Each row is followed by its class.
[  11  -59  111  -86  104  -99  114  417 -249  -95  233  415   59 -276
  -68  146   68  291 -340  545 -312   95   45  198 -178   56 -689 -155
  -36 -167  190  -47  747  128  -88  -70  207  307   -9  -78  221] => mipa
[  81  -74   -8  -94  207 -226  302  409 -157 -146  202  530   39 -338
  -26  205  115  348 -255  547 -257  103  -15  101  -10  -64 -779 -154
  -42 -268   82  -83  623  132  -55 -149  240  327  -17  -77  212] => Bolo
[ 138   22 -165  -26   82  -97  303   20 -135 -484  102 -108 -112 -125
  128  277 -279 -260 -236  -39 -471  -84   71 -177   96  176 -776 -236
   50 -118  346  263  145  281  254  -15    5  453  100 -341  185] => fen
[  -4  -93  -32   45  333  -92  410  420 -143 -169  138  622  176 -324
   60  116  225  340  -75  548 -220  217  -55  145  -62 -116 -600  -85
   39 -220    1 -140  577  244  -84 -104  155  185  162   -6  110] => gurom
[  21  -23   26   90  226   31   28  647  -75   -6  117  182   -1 -219
  -28  220   23   -2  -70  446   15  195   32  215   29  -69 -595  -57
   64 -196   25   25  782  108 -143   -5  175  234   -6 -184  242] => Bovos
[ 140  119 -203  -64  111   38   39  257   73 -242   44 -372 -206   93
  165  322 -450 -545  -10   13 -199  -81  182 -113  134   35 -541 -154
  205  -97  193  417  335  204  196  164 -163  274   42 -500  212] => gurom
[ 116  140 -177   53   78  -10   77   79  -46 -366  105 -326 -202  -98
  126  267 -386 -513  -92  -78 -258  -11  123 -141  169  181 -708 -179
  107  -73  256  366  293  255  242   18  -14  423   86 -459  226] => nulep
[ 112   78 -181  -22   79  -63  379   -7 -157 -506  195 -153 -111 -132
  104  255 -383 -314 -193    0 -447  -48   91 -137  132  215 -846 -257
   87  -73  237  258  191  275  268   -8   56  440  121 -339  227] => rami
[  46   -9  -15  -43  212 -137  -28  717   40  106    5  251   42 -194
  126  130   98   25 -132  481   75  207   36  152   65 -166 -496  -18
   51 -249   24   12  855  134  -97  -52   82  219  -89 -230  180] => rami
[ 131  119 -256   28  136  -48  281   89  -63 -482  118 -200 -118 -132
  192  291 -322 -361 -130  -20 -348  -20   73 -121  161  114 -790 -224
   77 -104  225  251  250  262  225   16   23  422  146 -443  145] => gomip
[  34  -76  103  -67  152  -87  154  528 -217 -120  165  398   71 -288
  -29  152  101  285 -282  537 -234  113   15  172 -112   12 -683 -144
  -31 -216  164  -71  715  150  -99  -57  187  307   -2  -56  203] => rami
[ 140   93 -254   38  105 -108  348   12  -43 -437  133 -202 -188 -165
  109  242 -401 -373 -110  -28 -383  -53   82 -162  162  163 -764 -203
   96  -69  263  232  204  244  292  -42   80  441  103 -336  182] => Bovos
[  35  -40    3   20  230 -104  109  634  -13   13   47  283   44 -169
   62  204    8  -15 -101  481  -65  167   57  174   13 -131 -549  -50
   65 -236   39  -35  774  139  -88   -6  118  182  -32 -184  186] => Bovos
[ 126  201 -366   35  162 -126  404  245   97 -365   63 -238 -132 -121
  202  256 -400 -404  -77   84 -184  -19   81  -90  219    1 -788 -154
  180  -91   94  266  254  222  216   30   19  396  189 -422   95] => gomip
[  14  -95   26   65  341 -141  429  503 -118 -167  135  660  272 -289
   76   96  200  340  -98  619 -169  276  -65  171  -82 -159 -575  -57
   66 -261   -2 -194  601  250  -55 -140  149  177  185    4   69] => fen
[  50 -112   42  -83  193 -191  330  395 -161 -147  234  549  104 -289
   30  164  100  344 -190  558 -290  207   38  145  -60  -55 -711 -131
  -23 -269   95 -132  640  148   -6 -127  230  279    3  -51  231] => Bovos
[ 131  108 -203   20   92  -50  350  252   -3 -390   99 -215  -92  -59
  182  278 -382 -326 -103   99 -248  -26  133  -92  168   85 -770 -174
  187  -94  201  291  256  246  227   53  -18  320  170 -413  114] => fen
[  -3 -127   69   55  267  -50  368  449 -212 -168  145  623  127 -344
  -23  181  217  328 -107  505 -200  235  -58  159  -70  -49 -660  -98
    5 -246   60  -70  578  212  -73 -107  176  197  128    9  161] => fen
[ 113  116 -182  -66  130  -30  -28  263   77 -231   10 -320 -187  111
  213  278 -472 -573   -4  -11 -156  -12  171  -86  107   55 -509 -125
  138  -98  202  353  277  207  210  137 -132  280   33 -516  165] => gomip
[  75 -125   56  -65  171 -200  332  393 -155  -96  168  586   35 -311
  -95  137   75  316 -251  479 -241  218  -10  110    8   11 -777 -127
  -49 -260  108  -89  605  144    2 -144  305  331  -68   -6  285] => fen
[  93  107 -178  -44   59  -29  341   -8 -151 -485  187 -185 -178 -130
   79  268 -380 -322 -196  -32 -401  -58   83 -163  159  215 -871 -273
   85  -89  221  340  188  266  251   16   43  476  107 -329  282] => Bolo
[ 122   65 -163  -22   62   -9  249   79 -156 -479  196 -209 -131 -140
   96  314 -297 -289 -177   -9 -425  -50   92 -126  125  200 -811 -262
   70 -101  278  310  221  247  213   -4   37  478  100 -391  233] => rami
[ -19  -91  105  115  285   51  250  547 -176 -151  210  408  148 -261
  -13  186  111  136  -53  541 -136  256   -3  226  -63   10 -581  -66
   88 -194   43  -44  674  213 -101  -51  158  145  134  -58  203] => rami
[ 170  114 -268   48  146  -77  397  -12  -88 -566   86 -153 -100 -185
  192  291 -278 -302 -212   -6 -436  -75   45 -135  131  162 -860 -221
   74 -104  272  213  204  290  243  -12   38  474  165 -392  149] => rami
[ 219   63 -137   14   86  -25  529 -101 -182 -597  196  -29 -141 -172
   91  324 -272 -155 -250   10 -581  -70   23 -145   28  261 -899 -319
   66 -121  306  255  167  312  260   13   42  502  139 -305  203] => mipa
[ 113   39 -232 -136  132  -74   84  314   90 -185  -57 -230 -225   31
  198  275 -348 -472  -66  -60 -196  -94  145 -166  169   27 -526 -149
  130 -107  272  411  221  249  243  131 -135  284    0 -378  241] => gurom
[ 105  103 -194  -11   52  -38  223   89 -126 -430  180 -304 -168 -112
   98  262 -394 -368 -133  -36 -339  -60  126 -152  179  161 -762 -249
  114  -45  231  323  223  220  244    8   13  446  105 -400  226] => Bovos
[ 148   97 -143  -22   98   55  208  222   12 -338   59 -238 -216   10
  130  315 -391 -469  -90  -26 -264   17  134 -100  143  141 -675 -181
  126 -122  236  391  299  246  220  114  -59  324   49 -401  246] => Bolo
[  37   -1   40  -30  181 -129  -13  626    2   34  125  248   68 -134
   83  188   -2  -29 -151  493 -103  177  105  179  -15 -108 -509  -30
   74 -217   48   23  871   68 -106  -46  101  201 -106 -227  244] => nulep
[  -5  -40   60  106  350  -26  388  503 -161 -202  194  542  202 -297
   53  133  191  366  -91  589 -203  272 -100  191 -100 -138 -575 -100
   44 -220   12 -159  603  180 -115 -103  150  181  253  -10   94] => vivab
[ 146   74 -206   -8   31  -53  424  193  -50 -444  113 -231 -163 -111
   37  284 -390 -333 -118   34 -319  -32  114 -142  174  141 -800 -211
  170  -60  203  293  187  238  266   41   44  399  114 -282  190] => mipa
[  34 -130   95   -5  281 -152  393  491 -141 -127  142  629  200 -279
   28  120  209  343 -165  583 -203  281  -30  153  -55  -76 -633 -118
    6 -264   66 -131  634  247  -22 -105  169  211  105  -13  147] => Bolo
[  26    2   -1   34  190 -110   36  605   14   40   97  199   29 -169
   61  189  -33  -78  -87  512  -32  233   82  185   75 -118 -571  -34
   90 -231  -22    8  880  105  -93  -21  139  205  -96 -236  221] => gomip
[ 103  132 -250   77  101  -60  258   60   16 -375  113 -289 -203 -126
  141  204 -403 -458  -28  -37 -244   23  102 -166  239  141 -743 -177
  138  -85  169  254  235  243  256  -25   58  404  111 -418  198] => Bovos
[  99   96 -211    3   29   -8  233  357   22 -298  119 -345 -208  -22
  139  263 -462 -515  -59   37 -190   -9  187  -98  189  122 -672 -167
  197  -40  221  392  288  209  238   75  -22  326   73 -422  201] => Bolo
[ 166   87 -156  -30   90   12  414   24 -186 -543  223  -29 -123 -127
  111  304 -322 -190 -253   54 -488  -22   57  -91   68  209 -854 -293
   44  -96  253  288  216  304  244   17   51  472  122 -348  205] => mipa
[ 142  158 -300   -5  145  -74  456  176  106 -389   64 -260 -177  -63
  192  245 -400 -354  -21   79 -266  -44  115 -133  210   32 -743 -186
  176  -98  115  250  224  242  245   79  -29  307  215 -382   95] => vivab
[ 150   52 -170  -31   70  -65  428  -29 -166 -559  185 -127 -127 -190
  115  309 -229 -177 -242  -30 -518  -92   46 -185  106  209 -887 -291
   57 -116  317  285  167  282  252  -24   33  484  154 -308  226] => vivab
[  17 -110   82 -134  145 -118  114  476 -221  -54  168  449   10 -290
  -43  117  106  284 -281  510 -264   88   65  167 -115   31 -647 -121
  -72 -207  168  -52  716  143 -119  -62  158  264  -58  -31  223] => rami
[ -23  -53   36    9  207  -14  194  473 -174  -89  166  454   66 -291
  -83  149   91  219 -131  494 -210  159   13  217 -130   -9 -630  -66
    7 -193   75  -58  702  120 -148  -64  175  219   68  -41  155] => fen
[  47   -7  -70   16  189 -104  230  438  -96 -118  128  323   43 -292
   33  199   82  116 -130  506 -167  139   51  161   56 -100 -731 -100
   49 -250  -49 -100  830  149 -106  -47  172  228    4 -202  157] => fen
[ 133  142 -287   13  128  -52  400  231   47 -394   46 -245 -126  -58
  203  272 -420 -446 -109   84 -247  -55  118  -94  172   60 -742 -175
  203  -77  153  267  274  253  245   81  -47  338  151 -414  129] => Bovos
[  25 -110  133  -33  117  -42  293  478 -278 -159  160  523   94 -295
  -83  142  130  333 -318  542 -332  161   20  194 -173   69 -722 -130
  -27 -187  193 -113  722  184 -116  -53  194  250   49   15  171] => vivab
[ 173  108 -195   53  112  -82  359   45  -76 -513  186 -140  -98 -139
  186  269 -294 -247 -115   25 -390    5   62 -116  103  135 -800 -202
   74 -113  242  224  227  240  226  -66   62  456  160 -393  132] => vivab
[  52  -88   84  -39  140 -186  364  441 -184 -148  196  555   78 -286
   20  153  110  364 -224  539 -271  230   35  128  -75  -29 -763 -118
  -38 -266  109  -53  639  169  -41  -97  230  301   -5  -30  221] => Bolo
[ 107   72 -137   49   49  -11   97   99  -77 -394  120 -320 -203  -74
  103  269 -381 -500  -98  -62 -256  -15  139 -150  197  226 -748 -189
  111  -51  248  376  258  230  229   13   11  380   18 -461  251] => Bolo
[ 164  108 -176   22   53    7  310  200  -35 -401   79 -266 -203 -104
   77  299 -364 -333 -125   26 -239  -20   83 -120  186  171 -782 -195
  156  -85  215  356  230  245  248   57   13  420   97 -374  178] => fen
[  91  123 -284   -3  143 -106  301   38  -14 -411  148 -205 -121 -102
  123  191 -419 -437 -105   39 -347   -8  129 -154  218   77 -688 -182
  126  -47  133  226  251  238  268  -26   10  385  130 -378  180] => nulep
[  90  -76   37  -84  200 -175  317  453 -156 -145  199  551   90 -321
  -30  185  118  351 -190  543 -235  200  -12  123  -28  -58 -751 -138
  -25 -289   98 -105  642  165  -38 -130  247  340    6  -56  196] => Bolo
[  12    8   31   17  220  -74   -3  622  -52   26  138  253  -25 -194
   -3  203  -64  -69 -108  449  -70  183   59  188    5 -104 -525  -36
   41 -201   38   36  812   62  -91  -23  141  194  -71 -157  278] => nulep
[ 175   58 -143  -49  127  -46  151  153   57 -281  -27 -172 -221   51
  173  253 -340 -370 -129   30 -247   -4  100 -155  113  117 -541 -137
  104 -106  240  338  190  271  233   71 -100  319    8 -414  161] => Bolo
[   0  -90    6   81  371  -94  481  466 -122 -167  141  636  205 -296
  108  107  207  356 -136  599 -165  203 -115  166 -102 -111 -565  -53
   80 -178   -4 -151  539  206 -106 -144  132  125  208   15   85] => vivab
[ 132   88 -154   39   74  -30  224   62  -84 -401  116 -261 -167 -128
   79  239 -317 -388  -89  -59 -294  -13   94 -178  177  205 -774 -244
  117  -80  237  358  252  299  250   24    4  456   89 -382  234] => Bolo
[  12  -61   65   14  181   57  189  527 -238 -134  162  427   26 -328
 -113  190   83  170 -135  475 -147  153   -6  209 -118   41 -689 -128
   34 -187   90  -69  742  149 -151  -27  174  200   72  -43  180] => gomip
[ 160  107 -148   -7   67   44  166  144  -46 -400   63 -299 -241  -35
   73  315 -380 -417  -84    8 -291   -2  126 -125  119  121 -659 -203
  127 -116  221  303  280  227  219  126  -55  345   86 -393  211] => gomip
[  63  -89   58  -39  147 -191  309  436 -172 -119  196  575   87 -315
    0  127  151  388 -215  535 -252  253   23  118  -44  -34 -747 -108
  -36 -265   91  -79  639  195  -59 -135  234  316  -15  -41  201] => mipa
[ 167   81 -138   11   73  -22  425   -8 -129 -546  116 -106 -143 -132
  105  291 -357 -265 -193  -37 -446    0   48 -122   48  223 -865 -242
   51 -109  308  225  141  277  295   22   67  467  153 -303  172] => nulep
[ 117  109 -273   33  117 -127  377   28  -29 -459  101 -163 -130 -136
  172  217 -338 -346  -93    5 -316  -18   62 -170  224  138 -809 -198
  119  -71  138  207  155  299  254  -59   74  411  140 -377  138] => vivab
[  -6    9   51   76  228  -38    4  695  -32   37   90  204   59 -139
   54  204  -20 -104  -60  437  -21  213   30  203  -27 -108 -465  -31
  112 -194   15   45  829   93 -137   13   92  165  -34 -194  221] => gomip
[ 202   24 -154 -104  102  -32  253  149    4 -312    7 -145 -242   -3
   95  291 -347 -316 -149   14 -321  -60   92 -149  109  155 -595 -191
  105  -97  303  337  156  281  281   84  -65  352   35 -333  173] => gurom
[ 128  106 -318  -12   91  -81  430  170   -7 -415  146 -208 -146 -129
  139  255 -375 -321  -98  110 -322  -68  123 -137  192   72 -794 -215
  178  -66  166  258  222  253  235   13   16  398  175 -370  148] => vivab
[ 112  105 -204   28   70  -48  262    9 -104 -452  158 -245 -173 -147
   72  222 -360 -381  -91  -51 -345   13   80 -174  215  193 -772 -217
  106  -80  204  251  203  296  276  -25   68  442  120 -378  187] => gurom
[ 128  107 -199  -19  137   22  126  205   45 -306   56 -273 -168   30
  128  292 -433 -510   41    4 -210   24  176  -83  151   70 -657 -178
  150 -120  163  311  303  210  192  142  -78  297   95 -475  190] => gomip
[  31   -2   17    8  160  -18  327  422 -240 -235  225  435   40 -366
 -129  194   81  292 -191  535 -291  151   13  203  -96   10 -813 -143
  -24 -214   60 -111  729  130 -136  -65  253  303  104  -42  145] => Bolo
[  47  -36    4   14  205 -113  158  570  -86  -45   78  370   79 -227
   40  172   74   79 -182  485 -115  147   13  149    1 -100 -615  -83
   61 -241   27  -58  788  163 -106  -52  127  218  -21 -175  169] => fen
[ 169  123 -193   53  108  -74  388   -5 -111 -523  204 -184  -93 -189
  152  259 -253 -229 -165  -34 -437  -32   43 -173  100  164 -836 -251
   91 -138  268  271  226  271  225  -38   32  519  180 -366  214] => rami
[ 152   35 -223  -84  160  -64  302   73   23 -398  -16 -142 -142  -34
  143  308 -332 -363  -85  -42 -329  -33   93 -175  181   70 -684 -177
   92 -144  222  207  132  263  250   35  -60  320  128 -359  124] => nulep
[ 129   80 -155   49   40  -24  250   48 -105 -429  134 -245 -191 -135
   61  246 -399 -432 -125  -67 -351  -14   99 -153  140  237 -778 -232
  100  -43  270  315  236  263  282    3   61  462   61 -345  238] => nulep
[  79  -60   -4  -37  131 -118  259  435 -170 -163  160  465  -10 -360
  -59  225  116  283 -144  466 -235  175   17  126   -4    6 -808 -128
  -27 -251   73  -44  661  163  -66  -87  260  345  -58  -62  221] => mipa
[  77  -60  -25  -52  178 -206  298  443 -138 -126  149  526   29 -338
  -19  189   89  333 -206  564 -242  179   11  123   11  -75 -771  -90
  -32 -251   86  -87  646  118  -66 -135  238  337  -25  -61  191] => vivab
[ 138  105 -249  -45   95  -46  487   62 -121 -566  197 -139 -113 -138
  165  309 -286 -230 -235  -13 -471  -70   58 -146  158  166 -865 -300
   76  -83  222  303  139  280  247  -22   43  473  177 -381  163] => Bolo
[ 185   76 -170    7   79    0  372   83 -145 -512  152 -165 -151 -140
  136  322 -292 -241 -189   -7 -418  -42   53 -125  119  197 -814 -274
   69  -98  271  289  203  275  230    5   35  473  121 -380  168] => rami
[ 174  139 -303   55  164 -133  414  -10  -24 -520  140 -179  -77 -173
  198  254 -263 -240 -155   64 -402  -61   54 -184  151   67 -777 -214
  130 -111  192  198  226  262  220  -35   -6  440  212 -418   98] => gomip
[ 110  105 -195   11   50    1  158   87  -83 -390  137 -265 -217 -114
   72  251 -413 -482 -107  -37 -284    7  106 -111  179  252 -768 -186
   89  -53  251  353  260  290  267    2   48  476   50 -409  225] => vivab
[ -13  -70  -42   96  362  -44  483  448 -157 -215  156  609  206 -348
   23  136  170  274  -92  553 -178  197 -102  182  -92  -73 -623  -66
   96 -174  -28 -161  579  204 -132 -134  148  142  217   20   66] => gomip
[ 148   62 -232   14   83  -72  404  -28 -195 -589  181 -127  -92 -205
  141  275 -231 -170 -221   -3 -502  -60   56 -169  124  165 -845 -303
   47  -90  281  167  127  308  248  -63   67  511  203 -382  118] => Bovos
[ 131  106 -222   37  126  -97  295   64  -44 -421   99 -161 -169 -136
  171  244 -368 -373 -128  -61 -307   -8   57 -138  179  172 -781 -185
   68  -93  238  250  199  266  265  -37   89  443   77 -366  204] => Bovos
[ 146   51 -114 -131   79   23   59  207   -1 -250   56 -254 -256   63
  126  296 -385 -436 -131  -18 -252  -39  152 -113  104  156 -564 -169
   92 -101  294  441  246  248  235  111 -125  340    8 -404  260] => vivab
[   2  -72  120  -56  122  -15  100  491 -243  -90  209  349   -6 -275
 -100  190   49  173 -239  478 -238  129   58  219 -124   75 -658 -119
  -22 -179  160  -15  754  100 -102  -34  204  242  -20  -55  279] => rami
[ 142   97 -245  -14   99  -81  429   28 -118 -555  156 -103  -77 -158
  165  286 -263 -190 -193   43 -439  -45   42 -143  144  146 -869 -255
   76  -94  209  222  145  285  227  -55   56  490  175 -379  115] => vivab
[  -3  -64   77   55  293  -31  270  414 -261 -204  269  514  189 -333
   -4  208  168  353 -174  560 -276  162  -60  182 -137  -55 -653 -153
   31 -190   80  -80  621  163 -117 -118  155  250  179  -55  162] => nulep
